Each row is followed by its class number.
[-44  43  34   7  -5  14   1 -13  41 -13  -4  19  -2   3  70 -15  26  38
   0  10  20 -14  44 -11  19 -13 -10  13 -14  17  39 -54 -21 -28 -18  36
   1  15 -34] => 1
[ -4  57  64 -19 -14 -29  -4  20   0 -34 -32 -27   5  -8  16 -19  50  17
 -38   5  37 -21  23  14 -49  36 -28 -32  18  32 -27 -25   0  24  41  12
 -21  21 -23] => 7
[ -6  21  19   4 -61  -4  -8  -5 -12 -56  15 -34  26 -45   8 -24  63 -17
  20  14  19 -11 -38  36  27  70 -41   9 -42 -14  11 -11   7  17  54  67
  50 -19 -10] => 3
[-23 -35  32 -46 -29  -8 -19 -20  40 -55 -37   1  31  -2  17  -7  43 -14
  -6 -31 -30  11  21 -40 -12 -28 -12   4  -9   4 -43  -2  -7 -32  18   0
  19  -6   4] => 9
[  4  49  46   3   6 -64  -6 -36  -7 -60 -63   0 -31 -35  10  17  51  28
  -6   3   1  14  48  -9 -41  23 -15  54  33  26 -22   9 -16 -45  -6  11
  32   6 -25] => 1
[ -7 -38 -13  21  50  52  17  -9 -41   8  39  41   7 -12 -19 -24   6 -46
 -27   1 -10  54  13  50 -76 -20 -17 -31 -36   1  54 -53   0  45 -22  24
  19 -55 -52] => 5
[-13  19  18   3 -41 -38  30 -35 -65 -29  47 -11 -12 -22 -16 -12   5 -26
  42  15  53   0  -7  48  84  96 -10  43 -34 -29  19 -33  13  45  44  44
  39 -25 -46] => 10
[ -2  53 -63  28  19  -9  19  33 -57  58  40  55   1  -2   6 -12 -33 -28
 -18  18 -54  21 -20 -30 -20 -36 -34 -38 -13  53  19 -36 -50  53 -10  33
   5  24 -15] => 7
[-21  48  28 -13  12 -30 -11  -8 -29 -13 -79 -31 -33  23  28  -6   2  -7
 -35  14  45 -15  34 -23  -1 -31  -3  24  -2  71  -8   7  28 -29  19  34
   2  53  19] => 0
[-37  18  25  25 -68  13  -4  32  47 -33  26  21  14 -29  45 -23  72  11
  44  50  27   0  38  62  17  10 -19  16 -54  14  17  -6 -51  14 -43  39
  10 -15 -34] => 3
[  0 -41 -26  34  12   4   7   3 -36  22  26  49  13  -2  -5  10  17 -15
 -42  -6 -35  51  11 -49 -48 -14 -21 -67  24   7  36 -59  12   3 -24  42
  40 -26 -25] => 3
[ 12  16  31  20  20 -16  14 -21 -19 -21 -17   4  -4 -19 -40 -29 -17   1
 -12  32  19   0  -6  76  56  99 -37   0 -11  36  -4 -57  26  30  53  40
  36   9 -51] => 2
[ 12  23 -20  23  56 -13  18  -9 -67  15 -28  92   3  16 -29 -17  -5  32
 -10  14  28  33  34 -82 -25 -21 -25 -50 -21  35  44 -54 -15  42 -23   5
  55  17  -8] => 8
[-22  43  39 -44 -88 -18  -6  -1  12 -36 -23  -8  10 -42  23 -31  72   1
   8  24  70   9  48 -62 -31 -24 -13  -1 -33  42 -11  21   6 -70  19  54
  23  58  36] => 4
[-11   9 -49  -6  10  28  25 -45 -83  10  33  69 -32 -13  11   3 -28 -34
 -35 -17 -11  62  -3 -41 -39 -43 -33 -34   7  45  35 -66  29  35 -11  28
  47  -7  -4] => 4
[ -1  14 -21  40   4  50  19  11 -52  29  71  88  24 -13  -2  15 -19 -25
 -44  30 -23  52  32  -4 -27   9 -18 -46 -27  39  33 -85   5  84 -34  56
  13 -35 -53] => 7
[ 16  -5 -30  45  77  17  22 -33 -55  24  33  49  56   0 -26   3 -24 -30
 -20   7 -34  44   9 -20 -44   5 -27 -31  -2  -5  56 -57 -16  42 -27  72
  58 -47 -63] => 5
[-42  78  39 -18 -24 -20  -9 -82 -32 -39 -14 -17  17 -15  34   6  16   8
  23 -12  25 -22 -24  53  51  66 -37  14  18   7  -8 -32  29 -13  39  17
  11  10 -57] => 2
[ -9  20  21  -5 -30 -19 -29  -1  -6 -45  -8 -47  -2 -37  20   2  14  16
  -9  -8  13   7  -1 -44   5   7  -3  15   0   7 -25 -46  31  34  21   3
  15   7  -3] => 1
[-36  36 -10  -1 -27  30   0  31  30 -19  34  16  -3   0  93 -28   5  53
  76  48  43 -33  20  10  -3 -31 -61   8  -7  27  32  -1 -49   8 -12  35
  34  36 -14] => 4
[ 14 -41 -63  51   6  29  -2  29 -33  24  47  62  -8 -20 -29 -14  -1 -26
 -11  37  -7  67  14 -17 -12  19 -29 -67 -48  36  38 -37 -25  72  -3  47
  11 -23  -4] => 3
[-39  52  32   8 -10  25  22  14 -20 -29   2   4   2 -18  37 -18  30  14
  65  26  30 -20  29  53 -16  26 -51   5 -33  22  16 -58 -28  16 -19   5
   3  -3 -46] => 10
[ -4 -11  27  36  16  22  14  38  44  -1  37   9   2  -3  18 -14  -5  66
  49  64  85 -23  51  90  44  35 -27  23   4  13  30  -7 -33  30 -45  36
  26 -16 -55] => 5
[-27  18  -5 -29 -19 -17  32 -52 -16 -33  -8 -41  46   1  21 -43  11 -13
  13   5   1  -2 -27  -8  55  25 -20  19 -48  10  11 -19 -25 -20  11  40
  34  24  10] => 4
[-25  29  31  -6 -10 -32 -22   8   5 -41 -25 -32  -1  -6  12   5 -41  48
  13  20  25   3 -15 -45 -40   1 -31  37  41  -4 -12 -34  31   9  28  15
   2  43 -32] => 1
[  4  21 -28  27  40  25 -18  -8 -46  29  15  76  16 -24 -12  11  17  14
  -2   4  18  17  44  -5 -41 -17 -42 -60  12  48  -5 -34  22  23 -27  30
  45 -11 -52] => 2
[  6  -6  28   5   7  18  16  -6  -7 -28 -15 -34 -16 -26 -39 -27   6 -21
  -6  20  -5  -3  -8  74  57  46  -7  41 -77  11  12 -65  20 -59  27  50
  48 -16  -6] => 5
[-29 -22  -7   3 -70  -5  28 -15 -34 -20  29 -23  13 -39 -23 -22  14 -67
  27   5  -3  21 -45  51  50  43 -45 -10 -23  38  -8 -36  35   6  49  23
  35   9 -23] => 0
[-27  21   0 -15 -29 -16  19 -50  -1 -36 -28 -15 -26 -26 -31  -8  24 -28
  -7 -12   1  31 -32  52  48   7 -26  34 -12  -6   4 -90  12 -39  36  48
  33 -35 -36] => 5
[-19  25 -40  -7   2   2 -43 -23  15 -30   5 -12 -17 -37  22   3   6 -17
 -60   0 -24  22 -49  44  19  10 -33  10 -39  41  14 -28  -5  -6  30  63
  52 -21 -17] => 4
[-44  43  11   5 -32 -17  12  25  -5  -9  41 -13  20 -17  64 -21  34  24
  46  38  49 -41  26  21  31  22 -33  24 -29  18  24   2 -51  34 -27  21
  20   7 -38] => 10
[  1  28  32 -16 -29 -22 -11   9  -2 -19 -23 -19 -35 -28  25 -19  31   2
  -9  -1  42   7  49  19 -31  11  -5  -9  -6  51 -12 -11  -9 -38  13  44
   6  24   2] => 7
[-34 -22  19  23  20  16  37 -34 -39 -36 -19 -33  -3  19  15   5  48  -8
   0  12 -31  19 -15  51  28  52 -37  43  18   2  35 -49  -3 -11   9  10
  35 -30 -59] => 6
[ -2 -39  60 -37 -60  47 -22  43  60 -61 -15 -16  -1 -45   6 -16  19   0
  -5   4  21  15   2  43 -27  -4 -17  40  10  16 -23 -12  46   1  29  52
  41  -6   6] => 9
[-55  57  64 -35 -39   5 -52  -5  13 -44 -41  -3 -12  -2  34  -5  13  -6
  32  28  34  -6  27  26   6   9   3  52 -20  49  -9  -9  42  15  22  17
 -11  43 -40] => 2
[-11  11  59   8  14  -4 -23  -4  -4 -49 -64 -30  23 -35   8  -5   4  12
 -20  10  14  32  -8 -17 -58  17 -23  15  22  47   4 -12  32  -6  -8  24
  28  29 -16] => 1
[ -8  23  48  49 -17  28   2   1  -2 -28   9  29  38 -39  50 -26  57  15
  84  27  42   4  36  23  15  21 -17  -9 -36  12  24  16 -42   9 -37   5
  21   7 -18] => 1
[ 10 -19 -13  25   1  -8  27  -9 -80  23  28  63 -10 -34 -21  -3  20 -47
 -62 -22  14  57  -3 -19 -60 -11 -29 -77  13  22  29 -40  21  27   7  20
  48 -22 -22] => 10
[-33 -14  11  16 -25   4  13 -16 -27 -18  31  -6  61  -8  61 -16  80  -5
  33   9 -30  15   6  80  26  18 -24 -38 -21   9  -3  34 -55 -17 -31   8
  17  -6 -19] => 9
[ 36 -16 -40  50  25  10  14  -1 -53  11  27 102  -1 -16   8   0   3 -33
 -51  12 -19  68  47 -31 -14 -22  -6 -43 -36  45  22 -43 -46  83 -36  39
  54 -44 -10] => 7
[-34  26  33  18  25  -5  28  22 -24 -33  11 -16 -30 -15  56  -3  27  44
  41  31  21 -30  56  90 -14  44 -41  24   4  35   5 -39 -46  38 -61 -45
   2 -24 -60] => 10
[-52  43  50  22   7  14  15  15  27  -4  -3  61  66 -12  15  -8  53  13
  63  31 -49   0   8  79  -5  13 -54  -4  -4  31  -4   3 -61 -51 -59   1
   7   6 -68] => 9
[ -3  15 -43  31  30  26   9   3 -73  18  18  69   6 -11 -16   9  -1  22
  11  31 -19  57  48 -54 -71 -18 -18 -35 -21  31  50 -63  -9  21 -53  23
  29  -4 -24] => 8
[-23   2  57  -6 -68  15 -25   3  42 -38  -3   4 -10 -71  40 -28  24  -3
 -44  18  58  21  13  23  12  14 -17   5  -2  42  14 -54  40   8  27  30
  29  -1 -26] => 2
[-18  20  17 -28  -1  -1  -4 -63 -42 -48 -21 -44  10 -11  -3  16  36 -41
 -43 -37  -8 -12 -33  36   5  57 -15  22 -19  -8   4 -18  39 -15  46  47
  33 -41 -28] => 10
[ 27  -2 -51  25  41  56  10 -20 -64  33  26  72  38   7   8   9  -8 -41
 -25 -16 -56  74  29 -39 -59   3  -9 -73 -22  32  53 -63 -28  27 -16  84
  24 -20  -6] => 7
[-40 -11  14 -51   6 -14  34 -54 -18 -40   1 -32 -38  -8 -11 -12   6 -22
  -3 -30 -43 -13  -8  64  56  44 -28  65  11  15 -24 -39  21 -14  18  10
  23 -36 -38] => 9
[-22  -2  -6 -11 -21 -20  -2 -38 -12 -62 -38 -21 -36  11 -16   1  -4   7
   8  18 -23   1 -31  68  57  24   1  63 -54  12  -2 -11   1 -16  16  -1
  33   2  -8] => 8
[ -4  11  63 -21  17  -1 -13 -12  10 -57 -35 -34  -6  11  31  12  33  23
   9 -29   7 -22  35 -18 -65  26 -34  35  29   1  -1 -43  14 -20  28  -1
  44   6 -40] => 6
[ 12  10  23  15 -39  -6 -25   6 -30 -57 -32 -39   9 -25  32   8  58   8
  -1  11  16   9   8 -42 -56   7 -28 -28  27  -7  -8  -8  19  11  34  50
  27  -6  15] => 3
[-42  -2  15 -38  30 -16  23 -31 -21 -25   0 -54 -35 -16 -28 -40   4 -12
  -6 -13  -4   3  22  70  39  61 -24  32 -22  29 -17 -92  25  -5  20  52
  11 -29 -53] => 9
[-21 -57  30  32  21  22  22  -8  13   0  17 -10  18 -10 -31 -16 -20 -27
  39   5 -17 -14 -39  43  66  72 -53  16 -25  39  25 -22   7 -53   8   2
  62   6 -56] => 6
[  3  19 -47  33   2  32  14  13 -43  27  46 105   1 -24  32 -16 -29 -26
 -16  16   6  38  26 -36 -31 -57 -46 -48 -42  74  30 -48 -36  74 -37  51
  52  -4 -17] => 7
[ 15 -12 -37  30  29   9  22 -17 -58  25  46  87 -35 -38 -17 -24  -3 -12
 -57  14  50  69  36 -10 -44 -11 -34 -67 -12  44  42 -51   6  32 -10  48
  52 -21 -19] => 4
[ -6  -1 -54  13  34  -1  28   4 -55  47  18  47  18   7 -43 -12 -17 -26
   9  11 -25  49  -8 -55 -23 -44 -28 -22   3   9  38 -49 -16  18 -11  40
  29   0 -25] => 5
[ 12 -21 -51  55  13  31  -9 -22 -30  27  31  39  12 -69  26 -13  28 -35
 -25   3 -26  58  14  11 -29 -16 -23 -64   8  39  31 -15 -28   5 -18  36
  25 -38 -21] => 2
[-11  36  48  16   4  11  -6  -2 -13 -24 -24  -7  42 -41  -3 -18   7  22
  18  19  86 -29 -13  -7  -1 -17 -53 -11 -16  17  -8  -7  21  -4 -12   7
  41   1 -20] => 5
[-27   1  33  24  -7 -11  17  25   8 -16   7  25  19  -5  27   3  83  59
  96  27  25   3  44 -10 -15  31 -58  30  40 -22  28 -21 -58 -46 -20 -18
  45  -3 -65] => 6
[-11  28  -7  -3  11 -31   8 -56 -40 -19  -7  -8  15  -4 -40  -5   5  10
  -4 -17  -5   8 -17   9  24  41  -3  -5 -30 -19  10 -63  11 -15  11  18
  31 -12 -32] => 8
[-15  73  46 -13 -31  -4 -43   6   9 -53 -31  -4  41 -27  18  10  56  17
  15  -1   7   0   4 -49 -44  17 -27  -3  -6  12 -20 -16  12  30  33   9
   3  28 -15] => 1
[-17 -18  40  -4  12 -15 -11  -7 -29 -55  -2 -27  -4 -11  11  -8  33  -4
  -4 -13 -41  -9 -26  35  44  63 -18  30 -44  12   6 -57  39  -9  33 -10
  80  -1 -30] => 1
[ 29 -30 -55  20  16   5   9 -16 -53  -4   8  62   6   5 -23  -9  28  -7
   2   5 -18  58  32 -42 -43 -13   2 -28 -16 -12  52 -25 -23  39   2  56
  67 -24  -8] => 8
[-31   5  -1  -7 -25 -22  21 -55 -19 -38  29  -6 -18 -12   2 -28  -4  -5
  -4   7  32  11 -34  72  34  53 -49 -25 -34   8  -1 -32   0 -13  50   5
  11   4 -30] => 4
[ -5 -29 -16  35 -16  33  22  20  21 -21  18   4  -6 -34  32   8 -16   1
  67  28 -57  21 -35  75  25   3 -44  40  21  19  26 -17 -59  -5 -38 -22
  32 -21 -16] => 5
[  5   2 -24  29  31  25  29  14 -63  23  27  69  11 -29 -30  -9 -15 -30
 -38  -9  -1  20 -21 -17 -67 -26 -64 -55  -3  20  26 -80  25  41   0  39
  72 -27 -45] => 10
[ 32 -45 -69  21  20  17  10  -3 -35  27  45  36  23 -29 -36 -18 -12 -49
   4  -5 -30  44  12 -72 -30 -40 -15 -28 -42  -7  32 -37 -24  13   5  61
  62 -34  -1] => 5
[-24  29   9 -10 -47 -15  40 -49 -46 -39  -3 -25   2   1  17  -1  -4 -28
 -58  -5  23  -7 -58  70  59  23 -20  24 -22  13  -3 -23  23  46  21  28
  27  -6 -11] => 10
[ -2 -47 -52  13  54 -11  15 -50 -41   9  35  77 -66  -5 -55   6 -53 -33
 -29 -28  -4  48  -4  41 -15 -33 -32 -15 -17   6   6 -61   4  21  -5 -24
  37 -61 -60] => 5
[  5  36  60  43  18 -49   2 -13 -24 -56 -67 -21 -19 -34  -3 -13  16  20
  29  26  17  23  26   3 -16  29 -22  10  23  25 -24 -38  -7  -3   3   2
  14  18 -29] => 1
[-19 -63  25  66  17  48  34  53  31 -17  20  -8  26   8  40 -32  16  46
  61  65  15  -5  33  52  18  22 -50   3 -26  20  28 -37 -64  16 -46 -31
  18  -2 -46] => 6
[  4   5   3  -9  39 -48   6  -7  -7 -29 -36 -24 -44 -10 -38 -27  15 -12
 -27 -14 -26  16 -30  86   2  59 -19  26  -7  -2 -10 -47 -32 -19  53  11
   8 -31 -39] => 7
[-12  22  10 -27 -45   8 -28  22  19 -45 -21  16   8 -37  18 -33  22  16
 -38  38  56  20 -18 -21 -30 -21 -43   9 -68  41  14   0   5 -28  39  53
  59  39  29] => 4
[ -7  -4 -45  40  16 -21  15 -25 -51   8  47  48  36 -33 -29 -30 -10 -57
 -11  11 -31  47   7 -57 -51  -8 -38 -61 -52  42   3 -17 -30  88   0  15
   8   3 -42] => 1
[-23   3 -19 -49 -40 -16  20 -44  -1 -35 -10 -49  12 -19 -26  -8  17 -33
  20 -25 -30  11 -18 -10  21   0 -19  47 -18  -4 -13 -57   4 -31  23  38
  31 -14 -12] => 5
[  0  -7  -9  33   1  24  11  12  36 -17 -15  25   7 -10  73 -10  17  58
  69   8 -34   8  24  96 -15 -32 -35  -4  30  11  -5 -44 -74 -37 -60 -32
  30   4 -27] => 2
[   3   32  -42   46   27   10    9   -5 -114    8   14   58   14  -15
   -5   14   -5  -17    9    4  -12   59    0  -21  -43    3  -49  -74
  -31   23   20  -89  -13   56   -9   16   36  -12  -25] => 10
[-24 -19  -5  17  13 -32  13 -61 -14 -22 -27 -45   6   0 -25  -9 -11 -55
   5 -17 -48  20 -35  37  52  49 -18   4 -15   0  -2 -63   4 -64  48  23
   8 -17 -37] => 0
[-20  34  70 -18 -40 -12 -37 -26 -21 -65 -25 -29  23  -8  24  -3   2  -4
  -1   0  70 -14  -6 -32 -40  16 -11   3 -24  -1 -15  24  43  36  22   5
 -11  20   3] => 3
[-24  31  34  14 -40 -26   2   1  26 -42 -12 -19 -13 -23  48  -5 -26   9
 -70  29  40  -5  -6  32 -45 -23 -42  14  19  27 -10 -29  13  10  27  16
  -3  13 -27] => 0
